Below are the code and all the weights of a small trained network. Each question names an input and a target symbol and asks about switching units off, where a switched-off unit gives its printed mean instead of its output.

import numpy as np


def w(rows, s, z=0):
    codes = np.array(rows[::2]) - 128.0
    scale = np.full(codes.shape[1], s)
    scale[-1] = z or s
    return codes * scale


def norm(h):
    return h / np.sqrt((h * h).mean(-1, keepdims=True) + 1e-5)


def f(y):
    return y / 2 * (1 + np.tanh(0.7978845608 * (y + 0.044715 * y**3)))


def softmax(a):
    e = np.exp(a - a.max(-1, keepdims=True))
    return e / e.sum(-1, keepdims=True)


def log_softmax(a):
    a = a - a.max(-1, keepdims=True)
    return a - np.log(np.exp(a).sum(-1, keepdims=True))


def net(x, mask):
    ids = ['ΠΨγεηθλμσφω'.index(c) for c in x.split()]
    T = len(ids)
    res = E[ids] + P[:T]
    r = norm(res)
    for j in range(3):
        rows = slice(3 * j, 3 * j + 3)
        q, k, v = (r @ M[0][rows].T for M in (Q, K, V))
        z = softmax(np.where(np.tri(T) > 0, q @ k.T / 3**0.5, -1e9)) @ v
        o = O[0][rows]
        res = res + np.where(mask[j], z, o[:, -1]) @ o[:, :-1]
    y = f(norm(res) @ A[0][:, :-1].T + A[0][:, -1])
    res = res + np.where(mask[3:7], y, B[0][:, -1]) @ B[0][:, :-1]
    return log_softmax(norm(res)[-1] @ U[:, :-1].T + U[:, -1])


Q, K, V, O, A, B = {}, {}, {}, {}, {}, {}
E = w([
[54,136,121,134,94,141,125],'Π',
[136,138,90,105,200,251,70],'Ψ',
[128,155,173,157,143,119,142],'γ',
[109,96,134,141,73,135,138],'ε',
[62,153,130,71,112,156,185],'η',
[103,160,115,131,100,130,138],'θ',
[95,146,114,107,133,136,168],'λ',
[108,119,148,84,136,122,147],'μ',
[164,141,120,125,93,105,89],'σ',
[125,83,167,85,100,136,146],'φ',
[112,116,123,119,165,74,98],'ω',
],0.026)
P = w([
[46,149,165,93,31,115,213],'0',
[59,140,164,100,29,154,181],'1',
[74,126,156,97,39,181,163],'2',
[99,105,155,106,46,192,152],'3',
[118,97,155,104,63,204,136],'4',
[133,82,151,107,66,234,122],'5',
[153,72,156,117,73,234,108],'6',
[149,63,163,111,77,254,106],'7',
],0.0045)
Q[0] = w([
[134,134,139,87,210,86,98],'H0',
[184,89,148,181,78,178,122],'H0',
[119,190,136,247,173,124,143],'H0',
[53,98,204,53,178,85,182],'H1',
[196,150,158,212,121,141,160],'H1',
[170,209,74,82,143,77,123],'H1',
[28,162,228,86,44,220,173],'H2',
[26,150,118,115,97,161,125],'H2',
[236,151,32,117,227,100,58],'H2',
],0.012)
K[0] = w([
[122,104,139,67,148,86,141],'H0',
[167,80,147,178,121,180,137],'H0',
[74,149,201,177,55,87,212],'H0',
[187,148,145,167,253,167,109],'H1',
[53,152,202,131,87,95,173],'H1',
[112,174,91,85,125,104,153],'H1',
[226,146,103,152,224,207,77],'H2',
[120,153,107,151,181,146,58],'H2',
[65,143,133,57,58,106,178],'H2',
],0.013)
V[0] = w([
[47,140,163,93,156,118,167],'H0',
[68,118,137,183,115,121,195],'H0',
[152,107,146,191,69,69,112],'H0',
[133,125,185,142,132,181,161],'H1',
[158,86,44,53,85,175,160],'H1',
[133,143,136,158,83,98,96],'H1',
[122,59,1,25,62,145,109],'H2',
[109,63,79,149,204,139,103],'H2',
[105,113,113,87,137,54,44],'H2',
],0.0088)
O[0] = w([
[157,66,135,175,159,102,118,243],'H0',
[158,38,101,96,170,141,152,238],'H0',
[77,121,90,60,136,55,172,100],'H0',
[142,179,110,167,197,197,83,232],'H1',
[132,179,162,149,167,46,149,171],'H1',
[178,164,125,166,88,148,150,162],'H1',
[116,168,137,171,116,1,185,108],'H2',
[130,15,126,94,112,100,180,4],'H2',
[53,112,209,131,96,79,109,49],'H2',
],0.0085,0.0037)
A[0] = w([
[119,127,174,107,74,45,172,5],'N0',
[161,105,174,59,30,64,52,163],'N1',
[39,133,157,148,211,151,113,174],'N2',
[137,197,2,131,210,81,75,205],'N3',
],0.0077,0.0023)
B[0] = w([
[186,123,117,74,104,188,88,252],'N0',
[6,121,137,63,183,164,232,181],'N1',
[143,129,78,110,130,107,93,223],'N2',
[115,54,179,129,90,161,135,221],'N3',
],0.013,0.0033)
U = w([
[63,104,39,162,108,98,63,114],'Π',
[139,112,98,92,145,232,51,191],'Ψ',
[161,19,121,166,192,146,192,52],'γ',
[101,111,194,230,83,182,157,41],'ε',
[70,255,166,70,86,136,84,91],'η',
[223,112,67,85,76,96,154,135],'θ',
[108,174,67,125,220,135,195,99],'λ',
[212,136,235,36,166,127,120,87],'μ',
[150,193,184,161,132,144,78,134],'σ',
[60,24,186,56,130,128,137,132],'φ',
[160,105,183,125,174,50,53,254],'ω',
],0.0086,0.0044)

Each question gives the input, a string of symbols that net reads in full, and the target symbol t.
The units are the heads (3 rows each of Q, K, V and O) and the neurons (one row each of A and B). Each row of codes is followed by its name. A weight is (code - 128) times the scale printed after its matrix; where a second scale follows, it is the last column's (O, A, B and U).
mask holds one flag per unit, heads first, then neurons. A switched-off unit (its flag False) gives its mean, the last column of its rows in O or B, instead of its output. The means were averaged over made-up inputs and are rounded, as every weight is.
A unit's drop is (log p(t) with every unit on - log p(t) with that unit switched off) / (log p(t) with every unit on - log p(t) with every unit switched off).
The circuit of an input: a set's keep is (log p(t) with only the set's units on - log p(t) with every unit switched off) / (log p(t) with every unit on - log p(t) with every unit switched off). Starting from all 7 units, units are removed one at a time, each time the one whose removal leaves the highest keep (on an exact tie, the one counted first), for as long as the keep stays at least 0.8.
circuit, biggest first: the units of the circuit, biggest drop first
top k neurons: the k neurons with the biggest drops, biggest first
heads that matter: for each layer, one digit per head in row order, 1 if its drop is at least 0.15 and else 0, layers parted by /
input ε ω Π, target φ: circuit, biggest first : (H2)
input θ λ φ θ, target ε: circuit, biggest first : (N3 H2 N0)
input θ Ψ η, target η: heads that matter : 110
input σ θ η Π, target η: heads that matter : 011
input γ ω η γ θ Π φ, target Ψ: heads that matter : 001
input ω η ε γ η, target Ψ: heads that matter : 001
input η γ θ Ψ θ, target θ: circuit, biggest first : (H2 N1)
input ε η γ ε Π Π σ μ, target η: heads that matter : 100
input ε θ Ψ μ γ σ γ λ, target λ: heads that matter : 111
input η φ σ θ ε, target η: circuit, biggest first : (H0 H2)
input σ ε η λ ε η φ, target η: circuit, biggest first : (H2 H0)
input ε ε θ θ Ψ η μ λ, target λ: top 3 neurons : (N3 N2 N0)
input ε σ θ η θ, target η: heads that matter : 001
input ε ε ε σ Ψ φ Π, target Π: heads that matter : 011
input η Π μ φ, target μ: circuit, biggest first : (H2 H1 N0)
input Π ε ε ε η η η λ, target γ: circuit, biggest first : (N3 H2 H0)
input Ψ λ γ ω ε γ, target γ: circuit, biggest first : (H2)
input σ Π φ, target η: heads that matter : 101
input θ ε λ Π, target Π: heads that matter : 100
input λ Π ω, target φ: top neuron : (N1)
input Ψ λ ε γ, target γ: heads that matter : 111
input θ μ ω, target φ: top 2 neurons : (N1 N3)
input μ θ γ γ σ η, target η: heads that matter : 001
